Here is a tiny trained network, its code and every weight. The questions are about switching its units off for an input and a target symbol, where a switched-off unit gives its printed mean instead of its output.

import numpy as np


def w(rows, s, z=0):
    codes = np.array(rows[::2]) - 128.0
    scale = np.full(codes.shape[1], s)
    scale[-1] = z or s
    return codes * scale


def norm(h):
    return h / np.sqrt((h * h).mean(-1, keepdims=True) + 1e-5)


def f(y):
    return y / 2 * (1 + np.tanh(0.7978845608 * (y + 0.044715 * y**3)))


def softmax(a):
    e = np.exp(a - a.max(-1, keepdims=True))
    return e / e.sum(-1, keepdims=True)


def log_softmax(a):
    a = a - a.max(-1, keepdims=True)
    return a - np.log(np.exp(a).sum(-1, keepdims=True))


def net(x, mask):
    ids = ['αβδθμξπστφψω'.index(c) for c in x.split()]
    T = len(ids)
    res = E[ids] + P[:T]
    u = 0
    for l in range(3):
        q, k, v = (norm(res) @ M[l].T for M in (Q, K, V))
        z = softmax(np.where(np.tri(T) > 0, q @ k.T / 2**0.5, -1e9)) @ v
        res = res + np.where(mask[u], z, O[l][:, -1]) @ O[l][:, :-1]
        u += 1
        y = f(norm(res) @ A[l][:, :-1].T + A[l][:, -1])
        res = res + np.where(mask[u : u + 4], y, B[l][:, -1]) @ B[l][:, :-1]
        u += 4
    return log_softmax(norm(res)[-1] @ U[:, :-1].T + U[:, -1])


Q, K, V, O, A, B = {}, {}, {}, {}, {}, {}
E = w([
[128,148,181,126,174,100,185,187,128],'α',
[134,108,101,157,95,125,115,176,131],'β',
[71,113,125,233,102,128,150,125,122],'δ',
[185,105,200,180,213,68,168,152,47],'θ',
[1,170,193,184,116,13,191,134,116],'μ',
[157,11,131,197,77,63,137,161,129],'ξ',
[142,151,94,143,184,143,151,177,149],'π',
[186,104,149,162,131,81,123,176,82],'σ',
[98,88,231,179,120,45,98,128,66],'τ',
[189,112,159,137,160,114,177,207,88],'φ',
[156,58,96,125,146,109,218,134,112],'ψ',
[69,92,181,199,204,71,159,79,84],'ω',
],0.0034)
P = w([
[120,145,106,106,195,160,53,172,125],'0',
[142,125,212,200,147,75,103,125,142],'1',
[132,119,205,206,131,91,129,103,125],'2',
[124,116,214,197,120,89,150,117,119],'3',
[115,116,198,204,131,79,168,83,121],'4',
[114,100,200,197,104,73,181,73,130],'5',
[111,94,184,198,96,64,212,79,129],'6',
[112,66,181,205,79,58,215,91,142],'7',
[99,79,169,206,82,71,220,88,121],'8',
[110,65,174,205,73,55,254,83,149],'9',
],0.0032)
Q[0] = w([
[137,13,254,248,176,15,193,200,44],'0.h0',
[196,19,241,244,190,15,155,206,34],'0.h0',
],0.0093)
K[0] = w([
[26,132,39,7,141,228,81,203,55],'0.h0',
[2,121,49,36,145,209,65,201,60],'0.h0',
],0.0096)
V[0] = w([
[217,6,64,173,162,205,169,134,146],'0.h0',
[137,3,118,186,75,53,31,141,178],'0.h0',
],0.0039)
O[0] = w([
[89,93,188,58,107,112,115,209,227,43],'0.h0',
[151,142,185,254,102,198,142,205,162,250],'0.h0',
],0.0048,0.0014)
A[0] = w([
[88,125,42,45,132,228,83,108,147,33],'0.n0',
[206,36,35,127,126,200,172,110,122,169],'0.n1',
[253,86,62,94,86,206,111,134,214,3],'0.n2',
[155,116,61,59,113,238,56,167,187,95],'0.n3',
],0.0047,0.0043)
B[0] = w([
[71,110,109,137,52,255,83,104,49,39],'0.n0',
[154,227,203,150,226,100,19,81,117,181],'0.n1',
[179,76,103,118,106,195,106,154,123,1],'0.n2',
[101,239,59,160,108,90,36,137,252,45],'0.n3',
],0.0046,0.00077)
Q[1] = w([
[182,141,251,183,102,49,118,98,115],'1.h0',
[64,203,2,80,165,215,114,105,61],'1.h0',
],0.005)
K[1] = w([
[2,167,48,91,161,124,72,198,97],'1.h0',
[177,91,209,250,68,85,237,28,178],'1.h0',
],0.0053)
V[1] = w([
[224,73,254,149,157,108,166,211,90],'1.h0',
[220,211,111,108,74,148,12,186,169],'1.h0',
],0.0046)
O[1] = w([
[145,252,186,125,31,35,103,124,112,252],'1.h0',
[70,174,154,163,188,73,167,175,21,76],'1.h0',
],0.0045,0.0033)
A[1] = w([
[184,51,87,137,174,231,3,112,15,40],'1.n0',
[148,147,110,69,60,150,59,199,215,148],'1.n1',
[89,87,190,175,115,41,125,179,113,254],'1.n2',
[135,55,140,14,157,119,191,160,214,85],'1.n3',
],0.005,0.0022)
B[1] = w([
[197,147,144,169,228,32,89,150,164,132],'1.n0',
[49,145,141,165,237,78,106,138,201,133],'1.n1',
[163,195,128,81,206,149,117,99,153,254],'1.n2',
[133,107,254,112,52,154,153,66,57,135],'1.n3',
],0.0053,0.0072)
Q[2] = w([
[192,152,209,129,153,2,135,96,189],'2.h0',
[105,111,27,123,76,217,142,145,53],'2.h0',
],0.0069)
K[2] = w([
[56,148,137,3,181,87,50,161,56],'2.h0',
[155,116,113,237,47,206,211,66,181],'2.h0',
],0.0065)
V[2] = w([
[189,175,169,6,169,59,39,123,102],'2.h0',
[135,103,65,53,142,106,195,193,3],'2.h0',
],0.004)
O[2] = w([
[186,125,55,72,110,193,67,99,116,254],'2.h0',
[84,156,106,70,106,78,75,190,2,16],'2.h0',
],0.0052,0.0045)
A[2] = w([
[130,7,16,84,121,199,74,59,70,64],'2.n0',
[30,126,89,55,164,106,165,171,42,124],'2.n1',
[43,2,53,183,165,186,95,135,37,42],'2.n2',
[23,51,35,90,125,180,136,153,37,3],'2.n3',
],0.0059,0.0026)
B[2] = w([
[218,99,189,161,128,196,93,202,131,189],'2.n0',
[147,143,108,168,85,254,159,63,209,250],'2.n1',
[80,148,216,131,115,86,16,59,103,166],'2.n2',
[61,177,181,184,141,95,38,49,138,160],'2.n3',
],0.0075,0.0019)
U = w([
[67,66,153,12,206,48,156,153,144,130],'α',
[93,56,116,140,34,115,224,88,199,168],'β',
[138,70,14,190,170,36,149,89,65,119],'δ',
[86,112,206,220,106,75,129,255,183,22],'θ',
[28,113,170,147,149,150,45,75,103,45],'μ',
[97,164,26,45,127,217,134,94,105,58],'ξ',
[59,121,75,165,190,169,209,218,94,113],'π',
[162,165,190,156,33,158,180,65,96,150],'σ',
[129,158,36,36,70,49,41,73,166,37],'τ',
[177,55,136,117,71,185,95,192,102,88],'φ',
[169,178,163,129,223,154,70,116,172,253],'ψ',
[108,203,116,99,121,38,125,185,41,81],'ω',
],0.0078,0.0069)

Each question gives the input, a string of symbols that net reads in full, and the target symbol t.
The units are the heads (2 rows each of Q, K, V and O) and the neurons (one row each of A and B). Each row of codes is followed by its name. A weight is (code - 128) times the scale printed after its matrix; where a second scale follows, it is the last column's (O, A, B and U).
mask holds one flag per unit, layer by layer, with each layer's heads first. A switched-off unit (its flag False) gives its mean, the last column of its rows in O or B, instead of its output. The means were averaged over made-up inputs and are rounded, as every weight is.
A unit's drop is (log p(t) with every unit on - log p(t) with that unit switched off) / (log p(t) with every unit on - log p(t) with every unit switched off).
The circuit of an input: a set's keep is (log p(t) with only the set's units on - log p(t) with every unit switched off) / (log p(t) with every unit on - log p(t) with every unit switched off). Starting from the 12 units with the biggest drops (on a tie, the unit counted first), units are removed one at a time, each time the one whose removal leaves the highest keep (on an exact tie, the one counted first), for as long as the keep stays at least 0.8.
circuit, biggest first: the units of the circuit, biggest drop first
unit that matters most: the unit with the biggest drop
top k neurons: the k neurons with the biggest drops, biggest first
top k neurons in layer l: the k neurons of layer l with the biggest drops, biggest first
drop when u is switched off: that unit's drop, to one decimal
input π ω τ ξ, target μ: unit that matters most	1.h0
input ψ ω α π μ ψ, target α: circuit, biggest first	0.h0, 2.n1
input β μ ω θ θ μ β θ, target π: circuit, biggest first	1.h0, 0.n3
input β ω μ μ μ, target π: circuit, biggest first	1.h0, 0.n3
input α μ ξ ψ μ α δ ψ, target φ: circuit, biggest first	0.h0, 2.n0, 2.h0
input μ φ θ β ξ ω μ, target δ: circuit, biggest first	0.h0, 2.n1
input θ δ β ω μ, target τ: circuit, biggest first	2.h0, 0.h0
input ω σ α μ ψ σ, target β: circuit, biggest first	1.h0, 1.n2, 2.h0, 0.n1
input α ψ β μ δ α δ δ β φ, target φ: top 3 neurons	2.n0, 1.n2, 0.n1
input θ δ α, target τ: circuit, biggest first	1.h0, 2.h0, 0.h0
input π ξ ξ ψ α ω δ, target μ: top 2 neurons in layer 0	0.n3, 0.n0
input α ω σ φ, target φ: top 2 neurons	2.n0, 1.n2
input τ π α ξ φ, target σ: circuit, biggest first	0.h0, 1.h0
input ξ π π ω μ δ μ β α μ, target θ: circuit, biggest first	0.h0
input μ δ ψ μ δ ω δ θ, target δ: top 2 neurons	1.n2, 2.n1
input μ ψ σ ω, target δ: top 2 neurons	1.n2, 2.n1
input α ξ δ ω θ μ α, target φ: circuit, biggest first	0.h0, 2.n0, 1.h0, 2.h0
input ω μ α μ μ, target β: circuit, biggest first	1.h0, 0.n1, 1.n2, 2.h0
input π δ δ α ψ τ μ μ τ, target μ: top 2 neurons in layer 0	0.n3, 0.n0
input ψ β α ψ τ φ, target α: unit that matters most	0.h0
input π σ μ α μ β θ, target μ: top 2 neurons	0.n3, 2.n2
input ξ ψ ψ θ δ μ δ, target θ: drop when 0.h0 is switched off	1.4
input θ φ δ μ α φ, target τ: drop when 2.h0 is switched off	0.2
input ω ψ ω β δ τ τ, target β: drop when 0.n1 is switched off	0.2
